Below is a small trained network, with its code and all its weights. Each question gives an input and a class and asks what happens when units are switched off, that is, made to give their printed mean instead of their output.

import numpy as np


def w(rows, s, z=0):
    codes = np.array(rows[::2]) - 128.0
    scale = np.full(codes.shape[1], s)
    scale[-1] = z or s
    return codes * scale


def norm(h):
    return h / np.sqrt((h * h).mean(-1, keepdims=True) + 1e-5)


def f(y):
    return np.maximum(y, 0)


def log_softmax(a):
    a = a - a.max(-1, keepdims=True)
    return a - np.log(np.exp(a).sum(-1, keepdims=True))


def net(x, mask):
    res = np.array(x, float).reshape(1, 2) / 4 @ E
    u = 0
    for l in range(3):
        y = f(norm(res) @ A[l][:, :-1].T + A[l][:, -1])
        res = res + np.where(mask[u : u + 4], y, B[l][:, -1]) @ B[l][:, :-1]
        u += 4
    return log_softmax(norm(res)[-1] @ U[:, :-1].T + U[:, -1])


A, B = {}, {}
E = w([
[141,35,98,227,75,1],'x0',
[157,167,106,203,77,49],'x1',
],0.0097)
A[0] = w([
[166,188,115,188,63,43,50],'0.n0',
[159,192,124,203,131,47,213],'0.n1',
[146,127,113,206,81,29,205],'0.n2',
[140,87,122,199,97,9,252],'0.n3',
],0.014,0.002)
B[0] = w([
[109,192,130,166,204,83,212],'0.n0',
[95,67,153,89,59,42,207],'0.n1',
[197,111,127,50,112,177,237],'0.n2',
[250,182,134,44,145,40,253],'0.n3',
],0.019,0.017)
A[1] = w([
[27,23,104,153,118,195,19],'1.n0',
[110,144,117,55,6,90,113],'1.n1',
[126,168,95,206,157,193,124],'1.n2',
[79,141,90,169,137,135,2],'1.n3',
],0.017,0.00073)
B[1] = w([
[58,32,153,107,251,222,165],'1.n0',
[117,145,136,194,87,204,245],'1.n1',
[191,149,134,104,83,67,153],'1.n2',
[130,135,175,120,52,112,128],'1.n3',
],0.015,0.011)
A[2] = w([
[250,58,137,75,119,73,252],'2.n0',
[114,181,116,96,147,161,110],'2.n1',
[72,5,171,148,231,160,187],'2.n2',
[123,100,124,186,141,202,56],'2.n3',
],0.018,0.0019)
B[2] = w([
[250,164,150,30,136,86,255],'2.n0',
[177,87,122,143,114,48,153],'2.n1',
[5,152,126,103,220,168,170],'2.n2',
[210,61,95,118,179,189,144],'2.n3',
],0.014,0.025)
U = w([
[190,106,126,190,76,250,51],'0',
[77,45,56,150,92,102,2],'1',
[252,146,143,40,112,79,217],'2',
[22,179,157,206,50,75,71],'3',
[32,71,110,77,235,195,197],'4',
],0.011,0.0043)

Each question gives the input, the list of numbers given to net, and the class t.
The units are the neurons (one row each of A and B). Each row of codes is followed by its name. A weight is (code - 128) times the scale printed after its matrix; where a second scale follows, it is the last column's (A, B and U).
mask holds one flag per neuron, layer by layer. A switched-off neuron (its flag False) gives its mean, the last column of its row in B, instead of its output. The means were averaged over made-up inputs and are rounded, as every weight is.
A unit's drop is (log p(t) with every unit on - log p(t) with that unit switched off) / (log p(t) with every unit on - log p(t) with every unit switched off).
The circuit of an input: a set's keep is (log p(t) with only the set's units on - log p(t) with every unit switched off) / (log p(t) with every unit on - log p(t) with every unit switched off). Starting from all 12 units, units are removed one at a time, each time the one whose removal leaves the highest keep (on an exact tie, the one counted first), for as long as the keep stays at least 0.8.
circuit, biggest first: the units of the circuit, biggest drop first
k most important neurons: the k neurons with the biggest drops, biggest first
top k neurons in layer l: the k neurons of layer l with the biggest drops, biggest first
drop when u is switched off: that unit's drop, to one decimal
input [-7,8], class 3: circuit, biggest first => [0.n3; 2.n0; 0.n2]
input [-7,-4], class 4: circuit, biggest first => [0.n3; 2.n0]
input [-7,6], class 0: circuit, biggest first => [0.n3; 2.n0; 1.n1]
input [1,-8], class 4: 2 most important neurons => [0.n3; 0.n0]
input [-1,-8], class 4: 2 most important neurons => [0.n3; 0.n0]
input [-5,7], class 3: 2 most important neurons => [0.n3; 2.n0]
input [-5,8], class 3: 3 most important neurons => [0.n3; 2.n0; 0.n1]
input [-2,-6], class 4: 3 most important neurons => [0.n3; 0.n0; 0.n2]
input [-4,4], class 0: 2 most important neurons => [0.n0; 0.n3]
input [-8,8], class 0: top 2 neurons in layer 2 => [2.n0; 2.n3]
input [-3,4], class 3: 3 most important neurons => [0.n3; 2.n0; 0.n2]
input [-3,-7], class 4: 3 most important neurons => [0.n3; 0.n0; 0.n2]
input [0,0], class 0: top neuron in layer 0 => [0.n0]
input [-3,-6], class 4: top 2 neurons in layer 0 => [0.n3; 0.n0]
input [0,-5], class 4: drop when 0.n2 is switched off => 0.8
input [-1,-3], class 4: drop when 0.n2 is switched off => 0.9
input [0,-2], class 4: drop when 0.n0 is switched off => 1.2
input [0,-1], class 4: drop when 0.n0 is switched off => 1.2
